Here is a tiny trained network, its code and every weight. The questions are about switching its units off for an input and a class, where a switched-off unit gives its printed mean instead of its output.

import numpy as np


def w(rows, s, z=0):
    codes = np.array(rows[::2]) - 128.0
    scale = np.full(codes.shape[1], s)
    scale[-1] = z or s
    return codes * scale


def norm(h):
    return h / np.sqrt((h * h).mean(-1, keepdims=True) + 1e-5)


def f(y):
    return y / 2 * (1 + np.tanh(0.7978845608 * (y + 0.044715 * y**3)))


def log_softmax(a):
    a = a - a.max(-1, keepdims=True)
    return a - np.log(np.exp(a).sum(-1, keepdims=True))


def net(x, mask):
    res = np.array(x, float).reshape(1, 4) / 4 @ E
    u = 0
    for l in range(2):
        y = f(norm(res) @ A[l][:, :-1].T + A[l][:, -1])
        res = res + np.where(mask[u : u + 11], y, B[l][:, -1]) @ B[l][:, :-1]
        u += 11
    return log_softmax(norm(res)[-1] @ U[:, :-1].T + U[:, -1])


A, B = {}, {}
E = w([
[159,129,225,226,198,69,143,63,120],'x0',
[109,101,71,156,200,181,2,94,65],'x1',
[144,181,181,43,129,161,114,38,101],'x2',
[146,100,155,133,126,150,139,156,100],'x3',
],0.0087)
A[0] = w([
[151,197,206,96,11,57,168,209,175,69],'L0N1',
[111,146,60,51,43,150,157,173,130,41],'L0N2',
[116,7,198,129,78,131,124,117,99,128],'L0N3',
[160,86,75,148,101,71,93,173,139,64],'L0N4',
[94,56,149,66,95,158,73,160,183,146],'L0N5',
[115,81,96,155,157,185,100,105,105,53],'L0N6',
[66,90,117,206,82,45,179,197,160,53],'L0N7',
[79,133,84,13,96,138,113,178,98,137],'L0N8',
[212,132,203,195,181,2,156,82,142,125],'L0N9',
[148,161,201,15,98,139,160,70,109,61],'L0N10',
[83,103,95,186,124,124,164,176,152,3],'L0N11',
],0.0076,0.0032)
B[0] = w([
[30,60,64,195,124,248,155,13,110,224],'L0N1',
[167,126,246,184,31,109,41,167,143,183],'L0N2',
[160,212,47,157,96,85,98,61,143,144],'L0N3',
[249,173,126,118,153,181,100,133,58,146],'L0N4',
[152,120,193,167,132,127,84,85,152,151],'L0N5',
[32,197,104,150,114,137,195,84,121,154],'L0N6',
[164,216,114,47,209,138,161,148,143,195],'L0N7',
[162,133,202,204,96,54,133,163,60,186],'L0N8',
[161,106,211,176,7,73,34,168,151,254],'L0N9',
[208,198,58,39,255,123,142,167,149,200],'L0N10',
[157,181,164,70,216,152,130,154,131,147],'L0N11',
],0.0075,0.0092)
A[1] = w([
[78,71,125,156,171,181,92,58,157,133],'L1N1',
[151,134,57,202,134,98,177,195,164,135],'L1N2',
[68,114,81,141,202,165,32,134,37,43],'L1N3',
[139,118,89,135,230,91,148,254,186,45],'L1N4',
[195,153,129,36,202,124,120,114,118,60],'L1N5',
[129,58,104,205,143,168,101,137,117,122],'L1N6',
[179,134,86,99,106,236,98,170,135,218],'L1N7',
[136,151,23,166,82,193,130,74,102,188],'L1N8',
[107,51,99,128,85,135,249,62,199,5],'L1N9',
[99,92,101,56,29,110,77,194,139,100],'L1N10',
[196,175,158,120,148,184,209,144,176,215],'L1N11',
],0.009,0.0026)
B[1] = w([
[98,99,115,124,87,110,141,200,117,195],'L1N1',
[123,179,108,75,150,120,98,102,97,165],'L1N2',
[102,91,118,92,109,183,226,149,160,245],'L1N3',
[202,173,50,62,174,130,116,52,93,161],'L1N4',
[174,183,3,122,184,96,120,157,145,203],'L1N5',
[141,156,117,77,126,123,139,103,162,181],'L1N6',
[125,168,147,161,165,54,88,85,156,211],'L1N7',
[94,104,184,146,109,105,153,140,127,218],'L1N8',
[66,58,70,82,97,185,155,173,114,196],'L1N9',
[179,91,186,199,132,79,74,92,129,150],'L1N10',
[97,91,83,99,164,163,150,149,98,254],'L1N11',
],0.012,0.006)
U = w([
[169,94,233,198,31,61,42,118,133,252],'0',
[6,15,112,87,59,210,253,132,140,86],'1',
[227,201,48,37,239,112,124,93,121,59],'2',
],0.012,0.0026)

Each question gives the input, the list of numbers given to net, and the class t.
The units are the neurons (one row each of A and B). Each row of codes is followed by its name. A weight is (code - 128) times the scale printed after its matrix; where a second scale follows, it is the last column's (A, B and U).
mask holds one flag per neuron, layer by layer. A switched-off neuron (its flag False) gives its mean, the last column of its row in B, instead of its output. The means were averaged over made-up inputs and are rounded, as every weight is.
A unit's drop is (log p(t) with every unit on - log p(t) with that unit switched off) / (log p(t) with every unit on - log p(t) with every unit switched off).
The circuit of an input: a set's keep is (log p(t) with only the set's units on - log p(t) with every unit switched off) / (log p(t) with every unit on - log p(t) with every unit switched off). Starting from the 12 units with the biggest drops (on a tie, the unit counted first), units are removed one at a time, each time the one whose removal leaves the highest keep (on an exact tie, the one counted first), for as long as the keep stays at least 0.8.
circuit, biggest first: the units of the circuit, biggest drop first
unit that matters most: the unit with the biggest drop
k most important neurons: the k neurons with the biggest drops, biggest first
top k neurons in layer l: the k neurons of layer l with the biggest drops, biggest first
drop of u: that unit's drop, to one decimal
input [-3,-3,5,5], class 2: circuit, biggest first => (L0N10)
input [-6,7,6,0], class 1: top 3 neurons in layer 0 => (L0N9 L0N6 L0N7)
input [-8,-1,8,8], class 0: top 3 neurons in layer 0 => (L0N2 L0N8 L0N7)
input [2,-3,3,-4], class 1: 2 most important neurons => (L0N1 L0N7)
input [-7,-2,-7,-6], class 0: top 2 neurons in layer 1 => (L1N10 L1N5)
input [-6,-6,-8,6], class 2: 2 most important neurons => (L0N7 L0N9)
input [-6,-4,-7,-1], class 2: 3 most important neurons => (L0N7 L0N9 L0N11)
input [4,-6,-7,-3], class 2: top 2 neurons in layer 0 => (L0N7 L0N11)
input [-5,7,2,4], class 1: 2 most important neurons => (L0N9 L1N3)
input [3,4,-5,2], class 2: 2 most important neurons => (L0N1 L1N4)
input [-4,6,-3,-6], class 1: 2 most important neurons => (L0N9 L1N3)
input [-7,-6,-5,-7], class 0: drop of L0N2 => 1.9
input [-7,-5,-5,-3], class 0: drop of L0N2 => 1.5
input [5,8,7,-4], class 1: unit that matters most => L1N3
input [-3,6,0,2], class 1: drop of L0N9 => 0.2
input [-5,-5,2,3], class 0: 3 most important neurons => (L0N2 L0N8 L1N3)
